Below are the code and all the weights of a small trained network. Each question names an input and a target symbol and asks about switching units off, where a switched-off unit gives its printed mean instead of its output.

import numpy as np


def w(rows, s, z=0):
    codes = np.array(rows[::2]) - 128.0
    scale = np.full(codes.shape[1], s)
    scale[-1] = z or s
    return codes * scale


def norm(h):
    return h / np.sqrt((h * h).mean(-1, keepdims=True) + 1e-5)


def f(y):
    return np.maximum(y, 0)


def softmax(a):
    e = np.exp(a - a.max(-1, keepdims=True))
    return e / e.sum(-1, keepdims=True)


def log_softmax(a):
    a = a - a.max(-1, keepdims=True)
    return a - np.log(np.exp(a).sum(-1, keepdims=True))


def net(x, mask):
    ids = ['ΓΦαεηθτ'.index(c) for c in x.split()]
    T = len(ids)
    res = E[ids] + P[:T]
    r = norm(res)
    for j in range(2):
        rows = slice(2 * j, 2 * j + 2)
        q, k, v = (r @ M[0][rows].T for M in (Q, K, V))
        z = softmax(np.where(np.tri(T) > 0, q @ k.T / 2**0.5, -1e9)) @ v
        o = O[0][rows]
        res = res + np.where(mask[j], z, o[:, -1]) @ o[:, :-1]
    y = f(norm(res) @ A[0][:, :-1].T + A[0][:, -1])
    res = res + np.where(mask[2:26], y, B[0][:, -1]) @ B[0][:, :-1]
    return log_softmax(norm(res)[-1] @ U[:, :-1].T + U[:, -1])


Q, K, V, O, A, B = {}, {}, {}, {}, {}, {}
E = w([
[74,98,204,212,130,124],'Γ',
[180,72,46,82,126,148],'Φ',
[143,156,205,62,166,158],'α',
[109,205,120,206,40,27],'ε',
[195,194,140,139,67,147],'η',
[72,106,136,153,105,129],'θ',
[250,157,101,165,209,161],'τ',
],0.017)
P = w([
[138,212,67,164,127,129],'0',
[155,136,104,128,75,215],'1',
[227,82,156,165,83,100],'2',
[122,194,65,150,143,126],'3',
[115,143,97,118,90,217],'4',
[227,43,162,115,116,77],'5',
[92,189,78,142,164,119],'6',
[76,137,97,109,114,218],'7',
[200,13,162,84,141,65],'8',
[53,164,92,133,185,115],'9',
[34,127,99,106,133,220],'10',
[157,8,152,62,164,63],'11',
[81,218,96,131,150,105],'12',
],0.012)
Q[0] = w([
[158,91,29,179,168,155],'head 0',
[115,121,180,208,210,134],'head 0',
[139,210,161,94,140,27],'head 1',
[138,137,193,75,139,255],'head 1',
],0.029)
K[0] = w([
[185,103,27,199,179,159],'head 0',
[109,119,216,238,203,196],'head 0',
[165,230,172,146,18,103],'head 1',
[176,140,173,69,254,172],'head 1',
],0.024)
V[0] = w([
[126,124,178,143,163,74],'head 0',
[154,214,78,165,50,176],'head 0',
[73,111,148,2,125,26],'head 1',
[183,191,165,142,207,166],'head 1',
],0.0096)
O[0] = w([
[126,155,87,187,111,106,111],'head 0',
[71,116,148,99,199,115,221],'head 0',
[199,39,33,209,208,222,4],'head 1',
[63,82,106,155,255,184,242],'head 1',
],0.0054,0.0044)
A[0] = w([
[152,168,93,116,135,95,168],'neuron 0',
[162,119,132,124,130,53,135],'neuron 1',
[106,50,114,74,124,126,111],'neuron 2',
[101,130,83,131,96,106,52],'neuron 3',
[244,80,131,186,95,137,2],'neuron 4',
[148,157,93,113,154,135,44],'neuron 5',
[134,52,140,56,105,159,155],'neuron 6',
[105,111,137,153,105,163,148],'neuron 7',
[100,126,131,111,147,113,162],'neuron 8',
[72,119,112,108,75,162,64],'neuron 9',
[187,70,153,94,85,167,40],'neuron 10',
[129,65,145,113,111,205,25],'neuron 11',
[147,146,155,119,116,119,76],'neuron 12',
[147,55,116,74,84,167,3],'neuron 13',
[143,40,165,77,186,2,72],'neuron 14',
[120,107,149,116,87,89,91],'neuron 15',
[153,171,109,156,181,98,146],'neuron 16',
[140,125,108,70,133,190,106],'neuron 17',
[174,154,121,134,171,79,28],'neuron 18',
[138,61,189,115,107,167,150],'neuron 19',
[148,127,122,155,170,42,102],'neuron 20',
[155,122,175,170,127,91,140],'neuron 21',
[96,85,114,99,67,185,15],'neuron 22',
[104,102,162,109,153,174,67],'neuron 23',
],0.02,0.0077)
B[0] = w([
[102,84,127,81,146,156,216],'neuron 0',
[108,140,133,141,181,115,219],'neuron 1',
[173,81,114,112,127,164,199],'neuron 2',
[88,130,93,111,110,95,157],'neuron 3',
[150,148,183,253,29,184,200],'neuron 4',
[173,131,73,139,135,109,165],'neuron 5',
[197,100,136,98,101,173,249],'neuron 6',
[136,76,121,121,115,150,178],'neuron 7',
[146,118,118,150,109,145,208],'neuron 8',
[90,177,113,169,116,83,168],'neuron 9',
[133,152,147,198,111,58,193],'neuron 10',
[123,94,136,62,57,110,188],'neuron 11',
[116,149,142,133,115,158,152],'neuron 12',
[61,189,166,161,163,85,175],'neuron 13',
[39,67,105,46,196,94,254],'neuron 14',
[164,124,82,120,111,134,201],'neuron 15',
[124,192,165,154,128,113,240],'neuron 16',
[72,81,127,146,159,111,247],'neuron 17',
[171,142,64,90,70,91,169],'neuron 18',
[126,151,142,72,158,93,246],'neuron 19',
[167,94,166,99,149,102,202],'neuron 20',
[134,108,169,190,104,134,235],'neuron 21',
[95,166,174,123,186,83,152],'neuron 22',
[127,134,81,177,183,134,229],'neuron 23',
],0.041,0.0071)
U = w([
[202,98,185,209,52,164,174],'Γ',
[96,105,224,128,170,12,3],'Φ',
[168,40,103,74,139,173,174],'α',
[87,136,52,147,37,114,129],'ε',
[116,181,174,95,111,222,150],'η',
[254,180,108,103,117,112,163],'θ',
[138,165,100,225,221,148,87],'τ',
],0.0071,0.0055)

Each question gives the input, a string of symbols that net reads in full, and the target symbol t.
The units are the heads (2 rows each of Q, K, V and O) and the neurons (one row each of A and B). Each row of codes is followed by its name. A weight is (code - 128) times the scale printed after its matrix; where a second scale follows, it is the last column's (O, A, B and U).
mask holds one flag per unit, heads first, then neurons. A switched-off unit (its flag False) gives its mean, the last column of its rows in O or B, instead of its output. The means were averaged over made-up inputs and are rounded, as every weight is.
A unit's drop is (log p(t) with every unit on - log p(t) with that unit switched off) / (log p(t) with every unit on - log p(t) with every unit switched off).
The circuit of an input: a set's keep is (log p(t) with only the set's units on - log p(t) with every unit switched off) / (log p(t) with every unit on - log p(t) with every unit switched off). Starting from the 12 units with the biggest drops (on a tie, the unit counted first), units are removed one at a time, each time the one whose removal leaves the highest keep (on an exact tie, the one counted first), for as long as the keep stays at least 0.8.
circuit, biggest first: the units of the circuit, biggest drop first
unit that matters most: the unit with the biggest drop
k most important neurons: the k neurons with the biggest drops, biggest first
heads that matter: for each layer, one digit per head in row order, 1 if its drop is at least 0.15 and else 0, layers parted by /
drop of u: that unit's drop, to one decimal
input Γ ε τ Γ α Φ Γ α τ α Γ, target α: circuit, biggest first -> (neuron 7; neuron 21)
input α α τ θ Γ η η, target η: heads that matter -> 00
input τ θ ε τ ε ε Γ, target Γ: unit that matters most -> neuron 14
input α ε η, target Γ: 2 most important neurons -> (neuron 21; neuron 14)
input α Γ Φ, target Γ: heads that matter -> 00
input α α ε α Γ θ θ, target ε: heads that matter -> 00
input α Φ θ, target Γ: circuit, biggest first -> (neuron 4; neuron 17)
input Φ α Γ, target Γ: heads that matter -> 10
input τ Γ α τ Φ Γ Φ τ τ α α, target α: heads that matter -> 01
input ε θ Φ τ Γ α τ α Γ τ, target θ: heads that matter -> 00
input Γ η θ Γ α θ τ θ, target τ: 2 most important neurons -> (neuron 9; neuron 14)
input ε η α τ α Γ ε α Φ, target Γ: heads that matter -> 11
input α ε α Γ τ θ, target Γ: circuit, biggest first -> (head 1; neuron 4)
input ε η α η Γ α θ Φ θ τ η, target τ: 2 most important neurons -> (neuron 23; neuron 14)
input Γ Γ Γ α α α ε α ε Γ ε ε, target α: 3 most important neurons -> (neuron 14; neuron 15; neuron 0)
input θ Γ α θ α Φ τ Γ, target τ: unit that matters most -> head 1
input Γ θ τ ε Φ θ α θ ε α θ, target α: 2 most important neurons -> (neuron 11; neuron 4)
input Γ Γ ε ε τ α τ θ, target τ: 4 most important neurons -> (neuron 9; neuron 14; neuron 23; neuron 22)
input Φ Γ α ε η θ Γ Φ, target Φ: 3 most important neurons -> (neuron 13; neuron 22; neuron 17)
input α Φ τ, target Γ: unit that matters most -> neuron 4
input α ε ε ε Γ Φ Φ η Γ τ η, target τ: drop of neuron 14 -> 0.2
input Γ η α α Γ, target α: drop of neuron 13 -> 0.1
input τ Φ ε, target Γ: drop of neuron 21 -> 0.4
input η α α Γ α ε η Γ θ α, target τ: drop of neuron 8 -> 0.0
